Each row is followed by its class.
[ 38 -64  -2 -25  -4  -4  60 -11  52  27  -8   4  18 -15 -65   5  21  21
 -18  15   3  -9  46 -23   2  44   5   2 -21   1  46  56  -2 -52 -24  13
   5 -22  10] => bipes
[  2 -15   8  21  47   6  26   5 -16  22 -20   3  39  16  -6  23  13  -2
 -17 -15 -40  24  21  16   1   2 -39  -8 -27 -10   5  12  -7   4   9 -21
  10  -5  19] => dap
[-34   9  13 -45  20  -1  38 -15 -11  25 -14 -38  31  -2  -6  24   1  -2
  -4  46   3  24  14   8  22  25 -27  29 -21   2  -8  22  -7 -22  -2 -26
  21 -12   1] => nati
[-22  30  18  -3  70  11  -6 -26 -13   2  34  48  25   8  -6  18  40   6
  19  36 -24  40 -43   9  -1 -27 -15  22 -12  22 -18  -3  36 -10   6 -79
  49  28  39] => Num
[  8  -5  -5  49  36   3  -4 -24 -41   3 -14  51  -2  12   4  27  13   4
  16 -34 -27  58   5  30  -7  10 -52   5 -35   5   3 -24  44  -2  20 -17
  21   6   0] => rotop
[-27  12  28   8  62  23 -31 -25 -18 -29 -11  39  28  15 -15  -2  32  -2
   3  11   3  30 -21  17   8 -24 -32 -36  13 -14 -26 -20  39   0   9 -16
   3 -24 -24] => laf
[-11  21  24 -30  37 -19  18 -13  14  -2 -13  46   3   5   0  16  12  25
 -10  43   0  22  -4  -4 -14  15  14   6 -19 -22  58  -7 -21  17  -3 -32
   6  15  32] => vis
[-32   2  28   6  20  16 -20  -3 -34  17 -28 -22  11  35 -17  18  -5   5
 -10   8   3  32 -12  40  47   6 -54 -16  18  14   2 -17  33   3   2  27
   7   0 -40] => bipes
[ 20  -2  40  -6  -9  -5  17 -26  16 -33 -46  86 -12  -9 -11  34 -24  66
   5 -36  27  24  47  25   1   0  13 -10 -34  11   0  57  15 -14   5  26
 -17 -36 -15] => vis
[ -1  15  30  10  57   1 -19 -12  12   0  -7  18  17  21  -5  -1  28 -10
 -13  16  11  32 -29  20 -13  -2 -43 -25  -5   3  35  -9   7 -19   0 -13
  37   8 -23] => laf
[ 24  -2 -18   2   6  -4 -11 -38  11 -14 -15  42 -10   7  -1  15  -6  34
  15  -1 -65  52  60 -32  25  11  33  -1 -12   4  20  63   2 -16   2   9
  11 -52 -19] => nati
[-40 -72 -18 -24  -1  -7  18  79   4  46  17 -64  34 -10 -19  35  -4 -49
  -9  -8  -5 -70 -14 -68 -79  -6  21  24  -3 -10   5   6 -40  12  -1   0
 -17  -8  20] => Pevit
[-25 -41 -46 -47 -24  17  30  21  35  70  34 -26  12 -13 -22  34 -10 -38
   9  -5  -8 -42   2 -62 -13 -33   2  28 -15   7 -12  40 -39 -32 -34 -53
  12  -2  32] => pur
[ 44  32 -39  16   1 -26 -30 -25 -10  13  21 -10  -1  -5 -15  19 -12 -15
 -17  -9  18  36   1   9 -21   8 -10  19  -9  24  -7  41 -22  -9 -39  -9
  -4 -12  30] => dap
[-27 -11   0  18  25  19   0  45  -5  20  -3 -16  22 -17 -36 -19  25   8
   0  -9 -11 -34  -7 -17 -55  11  15 -43  34   0 -27 -11  11  21  -4   3
 -27 -28 -23] => bod
[-30 -24  -3 -23  24  -1  15   3 -12  -5  21 -87  11 -14  -3 -16  10 -29
   5  37 -12 -14  16   0   8  14 -12   1  13  -8 -12  13  -8  27   7  20
  -2  17 -21] => nati
[ 25  14  10 -18  10 -15  10 -43 -17 -28   4   4  -1   5 -23  56  16  17
  -6  10 -39  24   7 -15 -11 -14  33  27 -56  -4 -15  73 -17 -18  22   2
  14 -16  24] => dapa
[-28  17   1 -38   7 -10 -16 -21  17  54 -16  79  10 -11 -23 -10 -11  25
  -1  26  45  21 -21 -18  33 -11 -36 -36  22  -1  15 -17   5 -26 -20  -5
  19  -9   2] => pur
[ -2  36 -14   2  65  17  13 -37 -17 -37  12  56  36  -7   1 -25   5  45
  -7   7  -5  72  -1  48  42  -9 -11  16 -25   6  -4 -10  30 -49  20 -28
  47  17  28] => Num
[  5   5   0   7   1  23  11 -28  18 -37   7  33   7  33  -2 -31   6 -41
 -10  14  10  13  12  21  -4  20 -19 -25 -68  -8  17 -12  16 -17  16  38
  23  40   4] => bod
[  9  13   9  23  49  -4  16  -5  -3 -36 -22   4  18 -15 -18  19   4  14
 -30  -8   0  24  23  -7 -12  18  19  23   0  22  -9   2  15   6  51  11
   7 -44 -18] => Pevo
[-17 -39   8 -51   8  45  17  38  50  20  42 -58  45  11 -26   7   4 -96
 -20  20  -2 -72   9  13 -20 -15   7  -4  -7   4   6  -8 -36  -7 -10  -7
  28  53  24] => bipes
[ -8 -14 -18  21   6   3   2  13 -51   4  17 -36  21 -37 -18   1  10 -11
  -1 -21  10 -11  14   2  -8  -5 -25 -28   4 -10 -70  36  12  16   5  39
 -28 -10 -23] => rotop
[-11 -23 -20  -4   6  13  21 -42 -12  23   3  10  14   0 -27 -12  18 -13
  11  21 -11  35  21   9  40  38 -39   2 -28  12   3  31  18 -36  13  12
  12   6   7] => nati
[-31  30  21   0  23  11  -3 -35  -5  -6  32  45  33  14   8 -19  40  30
   1   6 -36   7 -31  17 -11 -15 -37 -44 -47 -34  36  20  23  23  37   1
  45  24  16] => dapa
[-45 -31 -31 -32   9  20  47  17  31  28  17 -14  -4 -11 -45  -5  24  44
  -2  12  14 -53 -21 -65 -42  12   7 -12   4   2 -17  11  12  15   9  20
 -22 -39   9] => pur
[ 14 -29 -35   9 -18  41  17  32  52  -5 -18 -14  37  11 -65 -36  39 -23
 -10  15 -38 -59  14 -75 -35  16  25 -12  -8  21 -22  29  -3   9  -4   7
 -30 -42 -14] => Pevit
[  0 -39  26 -42  56  23  36  45  28  19   6 -18  22 -22 -27  26  23 -19
 -10  10 -14 -51   4 -47 -67 -20  16  33  10  12 -24  18 -31  30  16 -51
   3  -6 -11] => Num
[-48 -66  11   6  29  44  16  -5  58 -25  32 -76  56   8 -39  -5  49 -22
  -3  17 -23 -41  -8 -19 -17  23 -20  -1   9  22 -20   8  -8   8   3 -23
   4   5  -4] => laf
[-19 -41 -34 -32  15  38  34  18  15   5  18 -35  14 -34 -24 -21   3 -27
 -10 -16 -14 -48  27  -8 -15  -6   0  11  14 -19  43  18 -34 -20  11 -19
 -17   9  -1] => nati
[-37  15 -10 -15   3  23 -18 -27   0  26  15  60  11  10   8   5   6 -18
  24  17 -27  -4  -4  29  20   0 -20 -18  15  -2  -4  -2   0 -40  -6 -26
  26 -11   3] => nati
[-29 -56  -3   8  21 -21  12  15 -18 -14  13 -47  45  -5  18  12 -19   0
 -25 -15 -12  22  43 -13  22 -16   8  -6 -12 -25  23  58 -20   5  -2  28
   2  10  10] => dap
[ 28  36  10  -7  -5 -31 -10 -19  13 -47  -5   9  31  18  -6  32 -16  25
  -8   0 -38  33  36  38 -13 -22  68   6 -60  -5  -6  68 -14 -33 -11  29
  42 -17  15] => dapa
[-38  28  17  44 -42  -1 -33  -2  -2  31 -18  33  10  31 -32  -1  17  10
  19   5  17 -12 -17  -8   1  13 -21  -1  -5  18 -34   4  23  19   8  20
 -21 -32 -21] => vis
[  2  16 -13  16  21 -30  -5 -10  19 -27   7 -20  41  -7 -62   7  12  19
 -21  12 -20  20  13  -8  -1  13  18  -2  -7  -8  16  16   9   6  -3   9
 -10 -14  35] => Pevo
[ 31 -42  -9  15 -26   5  15   7  58 -14  31 -36  47 -20 -62  -2  29 -68
  -6  14  -6 -89  43 -29 -64  12  -1 -19 -23  -1 -73  49 -33  -1  -6  29
 -13 -11 -17] => rotop
[ -2  23  22  -9  11  19 -19 -23 -17  13  18  37  11  22 -51  16  22  30
 -19  18 -29  40 -14  21  18  -6 -25 -29  31 -36  45 -10  35  29  -2  -6
  19  27  40] => dapa
[ -7 -47  -3  12  -5  -6   8  63   9  44  31 -23  23 -17   2   8   2 -32
  -1  -2   7 -34  10 -53 -43  20  17 -20  32 -18 -43 -22 -26  21  12  -4
  -5 -16  13] => vis
[-10  -1  14  -1  14  -8  10  -4   8  13 -19  21   4  16 -13  18  11  58
   0   3 -25  47  25  -3  10  15  22 -18 -19  14  75  75  21 -15 -13  21
  10 -16   3] => nati
[-24  36 -11 -20  19   9 -17 -26 -15 -15 -12   1  -9  12  -7 -15  -8  29
  11   2  -8  26 -34  31  34  -9 -24  15 -19   9  31 -28  27 -28  21   3
  28  16  -7] => bipes
[ 10 -34 -41 -10  10  50 -19  17 -10  -2  42  17  40  -5 -15   9  -8 -76
 -28 -12   7  10  34 -61 -41 -12  20  -8  -2   6 -21  32  17  49   5  14
 -11 -15  21] => Pevit
[-32  14  10 -23  54  31   0  -3  13   0 -17  12  15  19   2  -5  -5 -21
 -19  15 -28  26  12  -5  29 -25 -22   7 -25  16  41 -12  -6  16  26   3
  52  34 -17] => Pevit
[-13 -27 -23  -9   1   5  22  36  12  48  24 -89  34 -19 -64  24  18 -43
 -16  13 -25 -33  -3 -52   4  -9   6  36  -5  21   3  39 -48 -25 -13 -16
   1  29  40] => Pevit
[-11   8  25  31  40 -15  11 -11 -48  22   0  10  10  -8  -3  48  10  -6
   4   0   2  29   4  35  -2   9  -9  15   9 -10 -24 -23   3 -26 -20 -45
   0 -12  11] => bod
[-42   9  42 -31  40 -19  23 -51 -17 -18   2   0   8 -39 -13  47   6  71
  -8   4   8   4  11  -9  30 -10  -9  40  -8 -28  -6  54 -21 -25  39  24
   5 -47 -23] => laf
[ -27  -31  -50    7    1    1   19   36  -19   10   28 -114    8  -11
  -24    3  -13  -52  -19   -6   13   -4    6  -40    8   -4  -41   22
   19   -2  -76  -20    9  -10    7   -4    4  -21  -23] => Pevo
[ 12   8  18   2  48  -3  33 -26   6 -27  -1  23  -4  -7 -17  32  -3  58
 -37  -9 -22  54  67 -13   6   6  40   6 -28 -23  72  51 -10   0   4  23
   7 -10   8] => bod
[  7 -52 -16  -3  32  38   6  29 -14  -9  18  10  61 -22 -30  15 -10 -14
 -34  -6  -9  -4  17 -26 -38  20   9  19  48  -3 -29   8  -4   8  50   3
  -4 -23  -8] => Num
[ 12  -8  -1  -5  81  25   7 -20  -7 -20  33  22  -2 -19 -10   6  25  19
  -4   4  -2  28 -22   9 -27   6 -19   8  19  33 -22  -6  17  15  14 -39
  12  14  13] => Num
[ -7 -25  -4  -6  36  -8  11 -30  27  15  -1  47  33  -6 -77  12  25  37
 -14  14 -16   2  18 -11  -3  13   2 -12 -15  -9  54  39   4 -56  -1  13
   4 -33  12] => bipes
[  1   2  -6 -13  46  13  17  -9   5  15 -36  80   5  10 -35 -16   9  43
  -7 -13   1  26   1   2   3   0 -31  -5 -34  10 -10  -4   7 -35  22  10
   7 -28 -12] => Num
[ -7   0  19  15  31 -40 -22 -22 -16 -30   1  -2  36 -41 -20  17 -19  67
   9 -39 -13  41  32  21  43 -15  18  22   9 -40   5  -4   0 -28  31  35
  13 -23   8] => laf
[ 16 -10   7  23  23   0  15  11  20 -39   1  15  22  10 -30  10  -2  12
 -53  10  37  15  24   5 -26  12  38   2  26   6  35  21  12 -36   3  29
  12 -16  21] => dap
[-12  12  -9 -10  19   0  28 -30  -9   9  19 -13  -6 -22 -19  -1  15   1
   4  25   9   6   2  22   7  17 -56   8 -12   1 -42  -7  17  -8   1   6
  33  16 -10] => rotop
[ 40 -23  42 -27  29  -4  12  -9  19 -65   7  45   4  -9  -7  41  -3  17
 -21   7  30  -2  -2  -9 -31 -28  13  14   2 -13  28  37  -9 -24   1 -33
  -9  13  15] => Num
[ 21   7   0  10  28  -2  -6 -39  18 -14  14  26  13 -19   8 -23  -3 -19
  -5   7   5  12  39  40  10  23 -17  -4  10  -2  31  -9 -20 -24  13   6
  25   3 -16] => nati
[  7  49  39  -7  16  11  -5 -28   4 -31  -7  -8  30  13 -14  15  10  10
   5  29  -9  21   9  43  14   9 -11   1  -2  -2   8  -5  21  16  -4 -29
   2   8  21] => nati
[-17 -20  22 -42  49 -14  18  12 -17  27 -22  41  23 -20 -53   1  13  24
 -11  17  25   1   8  21 -28  24  37 -12 -10  -2  34  16  35   8  20  71
  -6 -20   5] => bipes
[  0 -24 -10  25   8  -2   7   7 -37  17  -5  71 -17  16  25  28 -12  20
  -6 -31  45  66 -16 -27 -25  29 -28  -2 -20  -4  24 -26  33 -24  29 -14
   2 -16  29] => vis
[-20 -29 -40 -15  62  33  11   0   1  50  14  32  -9 -10   3 -41  -5 -20
  -3 -42   8  42   5  -1 -10   6 -64 -15 -30  29  -2 -41  22  18  33   4
  46  21  19] => dap
[-18 -33  -1  15  24  -9  78  59   1   8  12 -69  28  -5 -24  13  43  20
 -15  23 -18 -47 -14 -26 -63  30 -11 -10 -12 -37 -15  -6   8 -16  16   3
   9  -7   9] => rotop
[  5  27 -17   6 -31   9  19 -49   5   2  33  14 -36  19  -1  41  17  27
 -10  16  14  15 -14  -9  26  20 -24  18 -13   2  21  47 -30 -26 -50 -53
 -29   1  49] => vis
[-25 -55  -6 -14   3  43  29  36  12  22  -5  -6   0  24 -45  24  27   2
   4 -28 -51 -43  -2  -9 -66  -2  13  -3  -8   5 -19   8  15  19  12   0
   0 -26  -2] => dapa
[-24  -3   8  -8  35 -12   9  28  -7   0  -7  -7   4  -9   1  15  -7  52
 -25  -4   4  21  -3 -39  -4 -10  16 -13   5   4  44  30   2  -3   7  31
  12 -14  -5] => Pevit
[ 15  -7  24   8  51  -3 -11 -26 -14  -6  12  44  27 -12   1  30  -3  53
 -22 -22  -9  51  37 -27  13   5  -3   4   0  -7   1  33 -17  45  22  11
 -14 -32   8] => Num
[ -8  47  -6  55  32 -17 -10  -6 -31  -3  12   2  29  36  -5  22  19 -12
 -16  -6 -36  46 -12  13   5   0 -17  27 -36 -25  52 -27  26  25  30 -13
  17   9  39] => Pevo
[  5 -13   5   6  21  23  23 -12   4  49  16 104  17  23  -8 -17  16  -5
 -13  23  -7  37  30  13  30  39   0  26   5  -5  20 -34  25   7  26  28
  50  10  23] => Num
[ 15  32  -8 -33  11   5  -6 -46   8 -32 -19  13  -8   9 -59 -10  21  29
  -1  31   0   8 -35  -2  14   9 -12  46 -25  17   6   3 -17   8  -5 -20
 -42  17  28] => Num
[-30 -45 -19  41  34 -20  11 -16  28 -15  30  -6  44  17 -46  35   6  23
 -19  -2 -36  24  53 -26   7  -5  25  14 -13 -12  -8  30  -7 -53  -7   6
  21 -37  45] => dap
[-22 -22  -8 -34  29  -2  25   0 -19 -28 -15  15 -47  16 -30  10   6  71
 -16 -10 -14  34  10 -10  -8 -16  47 -12 -21 -15  31  37  27  -2   9  63
   1 -20   2] => dapa
[-32 -67 -53 -10  12  21  22  21  24  45  19 -16  49  18 -50   4  22 -76
   2  15 -34 -36  10 -48 -48  19 -21 -10 -39  -4 -26  15 -26 -69  15 -14
   8 -28  13] => nati
[  7 -59 -32  11 -19  16  10  -5  47  18  42  -7   6   9 -21   2  22 -60
  21 -22  -2 -33  26 -54 -57   7  -6  28 -41   8  17  17  -6 -15  -6 -41
  -8 -14  25] => nati
[-41  13   3 -21 -24  17   3 -20 -25  39  18  27  -4  29 -34  -1  30  -9
 -10  26  10   8 -39  11  18 -13 -35  -2 -20 -12  29  25  25 -17  -1  11
  27  30  18] => dapa
[ 22  12  25 -13   5  17   9  11 -14   5  -6  35 -15 -10  -9  11  11   3
  -5  26  33  21   7  -7 -31  25  22   1  37  12  -2  12  41  72  -7 -10
 -17  -5   2] => vis
[-34  18   3 -12   0 -16  22  21   5   7 -33  11   5  22 -34  23   0  49
   1  -1 -19  12  -9  10   7  -1   0 -19 -19   0 -14  16  46 -20  -7  24
  10 -38   2] => Pevo
[ -7 -47   7 -21  46  -2   7   1  19 -27  30 -35  18 -16  -3   8 -17   4
 -43  10  34  44  32 -68   1  -2  -6 -22  11  10 -16  28   0   7  20  19
  28   0  16] => dap
[-36  56 -49 -10  49  34  -4 -36  -9  28  23  31  11  15 -16  -3  48 -39
 -22  25 -43  14 -27 -25   2  -7 -19   1 -39  20  28  46 -15  22   3 -43
   2  -4  19] => Pevo
[-16 -93 -43 -15  26  20  41  38  40  29  20 -33 -13  30 -38  23  26 -44
  -8  17 -20 -33   1 -79 -63   9  34  -2 -18  20  14  18 -11  16 -15   6
 -13   0  23] => pur
[  3 -21  59  24  35 -36  30  22   1 -20  -8 -36  20   0 -14  26  12   6
 -14  10  10 -27  30  39   1 -26  30   5  -9 -12  32  43   5 -54   7  44
  28   0 -42] => bipes
[ 10  39  27  20  59 -11 -16 -19  -8  -8  -5   6  17   8 -12   5  38 -40
   8   0  13  20 -17  -9   2 -46 -17  36 -47 -14 -18 -37  -6 -36  23 -54
  20  -4   9] => laf
[  1 -16 -18  -6 -18  39  12  14  39 -23   3 -30  29   7 -46   4   1 -41
  -5  -7 -19 -35  32 -19 -27  -7   0  20 -23   3 -37  -9  -4   6   3  -9
   2   6   7] => rotop
[-15  25  -3 -36  -7  15  14 -23 -49   6   6  23 -12  -4  43 -29  13  45
  13   6   4  42 -27  26  18  26  -6 -21 -12  -3 -30  -1  47  50   4  17
  17  -4  13] => dapa
